Below is a small trained network, with its code and all its weights. Each question gives an input and a target symbol and asks what happens when units are switched off, that is, made to give their printed mean instead of their output.

import numpy as np


def w(rows, s, z=0):
    codes = np.array(rows[::2]) - 128.0
    scale = np.full(codes.shape[1], s)
    scale[-1] = z or s
    return codes * scale


def norm(h):
    return h / np.sqrt((h * h).mean(-1, keepdims=True) + 1e-5)


def f(y):
    return np.maximum(y, 0)


def softmax(a):
    e = np.exp(a - a.max(-1, keepdims=True))
    return e / e.sum(-1, keepdims=True)


def log_softmax(a):
    a = a - a.max(-1, keepdims=True)
    return a - np.log(np.exp(a).sum(-1, keepdims=True))


def net(x, mask):
    ids = ['αβγδεζηλξπσφψω'.index(c) for c in x.split()]
    T = len(ids)
    res = E[ids] + P[:T]
    r = norm(res)
    for j in range(3):
        rows = slice(3 * j, 3 * j + 3)
        q, k, v = (r @ M[0][rows].T for M in (Q, K, V))
        z = softmax(np.where(np.tri(T) > 0, q @ k.T / 3**0.5, -1e9)) @ v
        o = O[0][rows]
        res = res + np.where(mask[j], z, o[:, -1]) @ o[:, :-1]
    y = f(norm(res) @ A[0][:, :-1].T + A[0][:, -1])
    res = res + np.where(mask[3:11], y, B[0][:, -1]) @ B[0][:, :-1]
    return log_softmax(norm(res)[-1] @ U[:, :-1].T + U[:, -1])


Q, K, V, O, A, B = {}, {}, {}, {}, {}, {}
E = w([
[100,115,76,89,66,135,121],'α',
[69,166,82,80,118,129,78],'β',
[114,138,90,73,86,73,67],'γ',
[91,134,189,76,102,144,76],'δ',
[117,133,127,117,77,175,174],'ε',
[154,159,56,110,53,91,165],'ζ',
[144,116,137,144,50,112,114],'η',
[84,123,169,97,72,74,89],'λ',
[119,127,134,173,75,135,94],'ξ',
[139,173,109,108,65,87,92],'π',
[102,185,145,102,1,32,229],'σ',
[105,186,93,119,67,132,148],'φ',
[116,94,85,166,96,162,164],'ψ',
[147,110,119,116,38,117,169],'ω',
],0.0061)
P = w([
[130,123,121,134,113,135,109],'0',
[109,127,160,122,145,128,140],'1',
[66,139,86,171,115,59,127],'2',
[134,116,126,146,151,148,116],'3',
[133,195,96,80,10,148,73],'4',
[117,126,159,121,154,124,145],'5',
[81,157,87,167,79,50,105],'6',
[143,114,131,141,165,142,116],'7',
[137,168,109,79,32,151,67],'8',
[128,124,155,121,163,122,145],'9',
[76,143,85,152,64,63,69],'10',
[122,121,151,133,156,135,133],'11',
[126,149,116,91,41,128,60],'12',
],0.013)
Q[0] = w([
[213,138,152,81,50,192,142],'H1',
[79,106,136,174,236,123,163],'H1',
[175,153,208,80,161,184,129],'H1',
[69,186,99,146,88,118,72],'H2',
[97,53,149,254,181,68,106],'H2',
[87,40,86,91,146,153,161],'H2',
[177,182,152,49,45,152,82],'H3',
[167,135,198,76,174,161,137],'H3',
[138,69,115,106,116,42,65],'H3',
],0.0099)
K[0] = w([
[86,101,136,84,174,72,203],'H1',
[117,135,89,164,13,177,62],'H1',
[57,144,147,131,52,79,170],'H1',
[160,206,104,82,171,168,59],'H2',
[106,66,169,254,113,165,41],'H2',
[63,20,77,96,136,199,143],'H2',
[120,149,201,109,230,69,199],'H3',
[36,161,163,129,90,85,129],'H3',
[201,72,121,111,190,94,67],'H3',
],0.0097)
V[0] = w([
[160,23,133,60,160,134,104],'H1',
[139,74,62,125,93,101,118],'H1',
[98,118,172,179,157,1,112],'H1',
[177,161,96,60,120,80,83],'H2',
[131,194,130,96,152,137,156],'H2',
[88,37,97,54,94,139,169],'H2',
[206,86,214,112,57,174,107],'H3',
[192,178,95,26,94,140,143],'H3',
[186,92,93,136,114,166,214],'H3',
],0.0084)
O[0] = w([
[172,154,42,15,111,151,192,46],'H1',
[77,202,112,68,143,178,113,191],'H1',
[86,173,182,168,200,51,237,113],'H1',
[108,182,126,105,157,82,162,252],'H2',
[145,178,95,165,160,191,96,124],'H2',
[84,37,99,76,89,171,189,202],'H2',
[189,194,255,40,134,92,77,161],'H3',
[236,233,87,172,107,106,148,183],'H3',
[133,182,194,153,45,185,222,2],'H3',
],0.007,0.0033)
A[0] = w([
[87,95,148,176,226,209,133,163],'N1',
[229,31,167,115,174,147,181,219],'N2',
[185,66,174,141,218,224,161,92],'N3',
[162,133,80,132,78,142,106,19],'N4',
[73,120,146,128,89,88,108,252],'N5',
[162,84,124,145,60,91,185,104],'N6',
[131,153,104,153,138,205,175,244],'N7',
[223,80,158,180,150,168,254,161],'N8',
],0.0085,0.0046)
B[0] = w([
[153,205,155,66,81,165,128,168],'N1',
[233,117,119,207,58,128,188,156],'N2',
[220,196,180,28,43,92,51,138],'N3',
[100,150,115,146,134,121,64,148],'N4',
[141,79,154,173,160,163,191,254],'N5',
[113,113,92,97,142,88,61,148],'N6',
[106,144,115,161,190,160,182,171],'N7',
[130,119,87,1,156,28,106,147],'N8',
],0.0098,0.0082)
U = w([
[90,34,107,137,71,211,231,123],'α',
[68,179,39,44,95,209,54,128],'β',
[102,48,39,136,175,120,61,253],'γ',
[76,149,221,49,134,133,120,215],'δ',
[171,209,163,54,52,147,164,65],'ε',
[148,172,19,69,184,90,218,12],'ζ',
[152,94,164,237,84,98,211,214],'η',
[33,24,193,130,151,135,105,142],'λ',
[136,75,155,254,98,156,17,144],'ξ',
[169,205,124,206,191,51,98,97],'π',
[86,73,127,128,174,56,233,72],'σ',
[135,233,89,214,129,214,194,61],'φ',
[220,113,114,126,46,169,45,159],'ψ',
[222,40,99,75,90,32,117,90],'ω',
],0.0097,0.0027)

Each question gives the input, a string of symbols that net reads in full, and the target symbol t.
The units are the heads (3 rows each of Q, K, V and O) and the neurons (one row each of A and B). Each row of codes is followed by its name. A weight is (code - 128) times the scale printed after its matrix; where a second scale follows, it is the last column's (O, A, B and U).
mask holds one flag per unit, heads first, then neurons. A switched-off unit (its flag False) gives its mean, the last column of its rows in O or B, instead of its output. The means were averaged over made-up inputs and are rounded, as every weight is.
A unit's drop is (log p(t) with every unit on - log p(t) with that unit switched off) / (log p(t) with every unit on - log p(t) with every unit switched off).
The circuit of an input: a set's keep is (log p(t) with only the set's units on - log p(t) with every unit switched off) / (log p(t) with every unit on - log p(t) with every unit switched off). Starting from all 11 units, units are removed one at a time, each time the one whose removal leaves the highest keep (on an exact tie, the one counted first), for as long as the keep stays at least 0.8.
circuit, biggest first: the units of the circuit, biggest drop first
unit that matters most: the unit with the biggest drop
k most important neurons: the k neurons with the biggest drops, biggest first
which heads matter: for each layer, one digit per head in row order, 1 if its drop is at least 0.15 and else 0, layers parted by /
drop of u: that unit's drop, to one decimal
input δ ξ σ γ β, target λ: circuit, biggest first => (H3; H1)
input δ σ φ η ω π β γ ω γ ω, target ζ: which heads matter => 100
input δ ξ γ ω ω ψ γ δ φ π ψ, target ω: which heads matter => 101
input ψ β δ α γ π δ, target β: circuit, biggest first => (H1)
input ψ α φ γ ε γ α η η, target ζ: which heads matter => 100
input σ δ β ζ σ, target ω: circuit, biggest first => (H1; H3)
input φ ζ ε η δ, target φ: which heads matter => 001
input ω ζ β ξ φ ω φ δ σ π φ σ ω, target π: circuit, biggest first => (H2; H1)
input φ δ ξ δ ζ λ γ σ ω φ γ β, target β: which heads matter => 000
input π ξ α ω ψ, target λ: which heads matter => 001
input γ η ω ψ ε η β ω, target ω: circuit, biggest first => (N8; H2)
input ω λ ζ, target ε: which heads matter => 101
input ζ σ η ξ ε ψ, target ψ: which heads matter => 110
input ω ξ π γ β π σ α α α, target α: unit that matters most => H2
input ψ β ζ α ψ α ζ π η γ σ β φ, target ζ: which heads matter => 100
input ω α β φ ε η γ φ δ α ω, target ξ: circuit, biggest first => (H1; H2)
input φ α δ ω ψ ω γ φ ε ψ ε ψ α, target α: which heads matter => 001
input η η λ λ ε, target δ: which heads matter => 001
input β γ π ε, target ε: which heads matter => 010
input φ ω α α ω φ π ε π φ, target φ: unit that matters most => H3
input λ α ε σ ω ε ω α ξ δ β, target β: which heads matter => 100
input σ α ε ω ε φ δ λ φ α ε, target σ: 3 most important neurons => (N1; N5; N3)
input γ ε η σ α λ ε δ, target δ: 2 most important neurons => (N1; N3)
input φ α σ α δ α ω β λ ξ ε γ φ, target λ: drop of H3 => 0.9
input ω γ η η ε ω ε φ η π, target π: drop of H2 => 0.4
